Below is a small trained network, with its code and all its weights. Each question gives an input and a target symbol and asks what happens when units are switched off, that is, made to give their printed mean instead of their output.

import numpy as np


def w(rows, s, z=0):
    codes = np.array(rows[::2]) - 128.0
    scale = np.full(codes.shape[1], s)
    scale[-1] = z or s
    return codes * scale


def norm(h):
    return h / np.sqrt((h * h).mean(-1, keepdims=True) + 1e-5)


def f(y):
    return np.maximum(y, 0)


def softmax(a):
    e = np.exp(a - a.max(-1, keepdims=True))
    return e / e.sum(-1, keepdims=True)


def log_softmax(a):
    a = a - a.max(-1, keepdims=True)
    return a - np.log(np.exp(a).sum(-1, keepdims=True))


def net(x, mask):
    ids = ['αβγδζηθλμξπστφψ'.index(c) for c in x.split()]
    T = len(ids)
    res = E[ids] + P[:T]
    q, k, v = (norm(res) @ M[0].T for M in (Q, K, V))
    z = softmax(np.where(np.tri(T) > 0, q @ k.T / 2**0.5, -1e9)) @ v
    res = res + np.where(mask[0], z, O[0][:, -1]) @ O[0][:, :-1]
    y = f(norm(res) @ A[0][:, :-1].T + A[0][:, -1])
    res = res + np.where(mask[1:9], y, B[0][:, -1]) @ B[0][:, :-1]
    return log_softmax(norm(res)[-1] @ U[:, :-1].T + U[:, -1])


Q, K, V, O, A, B = {}, {}, {}, {}, {}, {}
E = w([
[152,132,126,119,212,152],'α',
[178,149,129,225,220,153],'β',
[133,130,103,92,203,109],'γ',
[135,122,126,69,207,109],'δ',
[121,106,127,235,113,130],'ζ',
[110,114,126,235,118,132],'η',
[129,114,143,190,167,164],'θ',
[167,156,125,140,249,154],'λ',
[136,113,122,119,180,139],'μ',
[147,147,114,110,226,130],'ξ',
[149,158,104,94,232,121],'π',
[170,112,98,194,136,148],'σ',
[166,139,133,210,175,180],'τ',
[82,227,145,108,50,174],'φ',
[157,61,117,98,62,181],'ψ',
],0.018)
P = w([
[88,108,118,128,95,140],'0',
[68,149,95,108,128,163],'1',
[111,114,144,114,173,79],'2',
[189,174,84,144,90,108],'3',
[70,162,82,104,145,185],'4',
[137,112,182,142,155,85],'5',
[250,198,127,165,106,120],'6',
[65,150,107,121,142,189],'7',
[128,136,192,169,174,82],'8',
],0.016)
Q[0] = w([
[18,176,118,187,251,207],'H1',
[94,35,108,92,76,159],'H1',
],0.011)
K[0] = w([
[237,125,255,107,79,94],'H1',
[179,123,29,135,153,207],'H1',
],0.0079)
V[0] = w([
[82,203,176,87,89,139],'H1',
[184,63,187,36,2,191],'H1',
],0.0078)
O[0] = w([
[87,94,35,191,232,75,190],'H1',
[140,2,65,47,31,194,3],'H1',
],0.0075,0.0019)
A[0] = w([
[147,59,111,154,196,119,215],'N1',
[193,9,204,110,107,57,215],'N2',
[51,93,130,144,132,125,168],'N3',
[140,155,115,56,185,110,187],'N4',
[229,152,128,122,135,110,23],'N5',
[110,150,139,150,144,37,164],'N6',
[159,180,141,141,99,180,2],'N7',
[100,121,156,168,193,81,100],'N8',
],0.014,0.0038)
B[0] = w([
[93,185,84,92,33,81,230],'N1',
[123,188,105,181,197,39,181],'N2',
[197,168,101,109,127,70,183],'N3',
[133,152,158,199,81,194,207],'N4',
[28,118,131,140,12,116,184],'N5',
[119,53,182,161,135,161,233],'N6',
[97,63,18,113,185,109,181],'N7',
[137,74,163,52,151,91,254],'N8',
],0.011,0.0074)
U = w([
[147,129,158,106,129,145,77],'α',
[142,141,143,169,104,119,83],'β',
[116,102,166,105,113,133,50],'γ',
[96,145,201,126,34,128,87],'δ',
[136,99,156,218,76,127,120],'ζ',
[128,102,150,197,95,132,83],'η',
[123,66,77,7,207,14,56],'θ',
[165,184,157,118,169,131,108],'λ',
[166,196,177,96,108,136,103],'μ',
[136,149,176,108,146,109,150],'ξ',
[127,162,158,123,154,146,95],'π',
[138,105,100,142,156,153,198],'σ',
[108,120,113,177,214,177,201],'τ',
[63,251,65,116,80,79,149],'φ',
[100,21,129,25,76,183,254],'ψ',
],0.013,0.0042)

Each question gives the input, a string of symbols that net reads in full, and the target symbol t.
The units are the heads (2 rows each of Q, K, V and O) and the neurons (one row each of A and B). Each row of codes is followed by its name. A weight is (code - 128) times the scale printed after its matrix; where a second scale follows, it is the last column's (O, A, B and U).
mask holds one flag per unit, heads first, then neurons. A switched-off unit (its flag False) gives its mean, the last column of its rows in O or B, instead of its output. The means were averaged over made-up inputs and are rounded, as every weight is.
A unit's drop is (log p(t) with every unit on - log p(t) with that unit switched off) / (log p(t) with every unit on - log p(t) with every unit switched off).
The circuit of an input: a set's keep is (log p(t) with only the set's units on - log p(t) with every unit switched off) / (log p(t) with every unit on - log p(t) with every unit switched off). Starting from all 9 units, units are removed one at a time, each time the one whose removal leaves the highest keep (on an exact tie, the one counted first), for as long as the keep stays at least 0.8.
circuit, biggest first: the units of the circuit, biggest drop first
top k neurons: the k neurons with the biggest drops, biggest first
drop when u is switched off: that unit's drop, to one decimal
input μ τ φ φ μ μ δ, target δ: circuit, biggest first -> (N5)
input ψ δ φ θ τ, target φ: circuit, biggest first -> (N1 N6)
input θ γ ψ φ α φ τ φ ζ, target θ: circuit, biggest first -> (N8 N4)
input π ψ β θ ψ ζ τ ζ, target τ: top 3 neurons -> (N1 N5 N7)
input ψ φ π, target φ: circuit, biggest first -> (N1 N4)
input ψ β φ γ, target φ: circuit, biggest first -> (N1 N4)
input α λ φ λ μ η, target θ: top 2 neurons -> (N8 N4)
input τ η φ ξ, target φ: top 2 neurons -> (N1 N4)
input δ θ φ φ μ, target φ: top 2 neurons -> (N1 N4)
input λ ζ φ σ ψ ψ α, target φ: circuit, biggest first -> (N1 H1)
input φ ψ τ μ δ φ μ σ φ, target θ: circuit, biggest first -> (H1 N8)
input φ δ ψ, target θ: top 2 neurons -> (N8 N2)
input θ τ λ τ μ, target τ: circuit, biggest first -> (H1 N1)
input δ φ ζ λ θ φ θ δ, target φ: top 4 neurons -> (N4 N1 N6 N3)
input τ α φ δ β, target φ: circuit, biggest first -> (N1)
input φ σ β φ ψ τ π, target φ: top 2 neurons -> (N1 N5)
input δ τ τ φ ζ, target φ: top 2 neurons -> (N1 N7)
input τ π ψ φ ξ σ, target φ: top 2 neurons -> (N1 N2)
input α ξ ψ ψ ξ η, target φ: drop when N6 is switched off -> 0.1
input φ π ψ φ β, target ψ: drop when N7 is switched off -> 0.0
input δ τ δ ψ φ ψ ψ ζ, target ψ: drop when N5 is switched off -> 0.0
input φ ψ τ, target θ: top neuron -> (N8)
input τ φ φ θ λ θ, target θ: top 3 neurons -> (N8 N4 N1)
